buge: [130  94  75 145]
Kiv: [122 107  77 139]
zelag: [145 130  74  94]
Ririv: [122 111  94 152]
order: [145 130  94  75] -> buge
order: [145  75  94 130] -> buge
order: [130  74  94 145] -> zelag

bir: [126 114 130 129 108  95 140 128 124 158 130 140 100 132 129 145 126 135
 138 101 154 134 137]
ripop: [120 133 134 109 127  65 124 137 124 158 145 128 138 121 143  97 131 115
 106 127 141 127 129]
pes: [135 154 134 126 145 140 132 130 129 137 130 107 124 100 101 114 158 138
 128 140  95 129 125]
bifuv: [127 127 120 137 123 123 121 150 122 158 117 140 129 145 115 111 118 137
 128 153 135 146  83]
rizan: [128 169 121 131 134 116 105 141 119 114 137 158 119 111 157 113 136 161
 126 127 126 100  99]
Lag: [127 119 158 114 136 131 161 141 126 111 112 125  99 116 121 119 128 157
 100 134 105 137 169]
bel: [116 134 121 128 157 169 100 161 127 158 126 137 114 112 136 141 119 111
  99 126 131 105 119]
sif: [122 148 143 134 106  95  97 127 142 158 108 113 116 139 129 132 125 120
 122 132 118 123 118]
rad: [160 126 135 113 151  92 129 136 154 158 107 118 119 141 130 111 135 117
 126 118 129 153 128]
Suf: [105 136 119 153 109  86 146 106 123 158 140 161 119 139 133 132 127 118
 150 127 165 120 118]
duze: [116 141 127 114 113 100 130 157 126 158  99 121 169 128 126 134 161 105
 119 136 137 111 119]
order: [140 100 132 129 145 126 135 138 101 154 134 137 126 114 130 129 108  95
 140 128 124 158 130] -> bir
order: [169 137 105 134 100 157 128 119 121 116  99 125 112 111 126 141 161 131
 136 114 158 119 127] -> Lag
order: [136 137 111 119 116 141 127 114 113 100 130 157 126 158  99 121 169 128
 126 134 161 105 119] -> duze
order: [ 99 100 126 127 126 161 136 113 157 111 119 158 137 114 119 141 105 116
 134 131 121 169 128] -> rizan
order: [128 160 126 135 113 151  92 129 136 154 158 107 118 119 141 130 111 135
 117 126 118 129 153] -> rad
order: [119 105 131 126  99 111 119 141 136 112 114 137 126 158 127 161 100 169
 157 128 121 134 116] -> bel
order: [129 120 133 134 109 127  65 124 137 124 158 145 128 138 121 143  97 131
 115 106 127 141 127] -> ripop

tiz: [139 129 159 131 120 145 129 137 126 135 158 131]
dol: [143 130 173 139 128 158 137 139 134 132 171 135]
bimu: [137 139 173 130 135 172 134 132 143 158 128 139]
funug: [ 96 127  81 116 164 131 123 102 130  88  64 125]
suv: [139 130 150 143 107 143 134 132 124 133 150 139]
kove: [125 128 144 127  96 139 124 128 117 139 144 134]
Nukef: [135 159 158 129 120 139 131 129 137 127 145 131]
order: [129 126 158 120 139 159 145 129 131 137 131 135] -> tiz
order: [135 171 132 134 139 137 158 128 139 173 130 143] -> dol

Kavul: [121 154 149 144]
Viz: [149 121 144 155]
Noni: [154 121 144 148]
Zutof: [144 153 149 121]
goro: [105  96 175 134]
order: [155 144 121 149] -> Viz
order: [121 144 149 154] -> Kavul
order: [154 121 149 144] -> Kavul
order: [121 153 144 149] -> Zutof
order: [121 149 153 144] -> Zutof
order: [144 149 121 154] -> Kavul
order: [134 175  96 105] -> goro

Goboz: [103 122 125 102 152 123 123  66 155 163]
nage: [122 103 123 163 155  66 102 152 123 126]
gub: [116 127 136 132 110 135 129  91 106 109]
Nif: [103 122 125 102 152 123 128 138 128 126]
sakir: [103 122 125 102 152 129 129 138 125 124]
order: [163 155  66 123 123 152 102 125 122 103] -> Goboz
order: [ 66 102 103 122 123 123 125 152 155 163] -> Goboz
order: [124 129 125 138 103 152 129 122 102 125] -> sakir

feko: [107 111 119  89 113 133  94  84 105 116 108  96  89 157  88 100 117  70
  84 126  98 137  88 103  85  96  91  87  99  88 174 107  86  91 111 107]
ros: [113 117 107  85  91  94  88  70 173  89 116 103 100 126  96  88  98 107
  96 111 133 111 137  89  91  86  83  99  87 108  88  84 119 157 105 107]
fose: [ 88  91  84  96 107  99 126 116 105 100  89  83  96  86  91  88 107  94
 137 103 157  87 111  85 113 107  70 174 117 133  98 108 119  89 111  88]
order: [ 83 111  96  70 119 108  89 107 137 126  85 103  91  87  94 100  89 105
  84  98 107  86 133  88  88 113 174 111 117  91  96 157 107  88  99 116] -> fose
order: [ 88 111  89 119 108  98 133 117 174  70 107 113  85 111  87 157 103 137
  94 107  88  91  86  96  83  89 100 105 116 126  99 107  96  84  91  88] -> fose

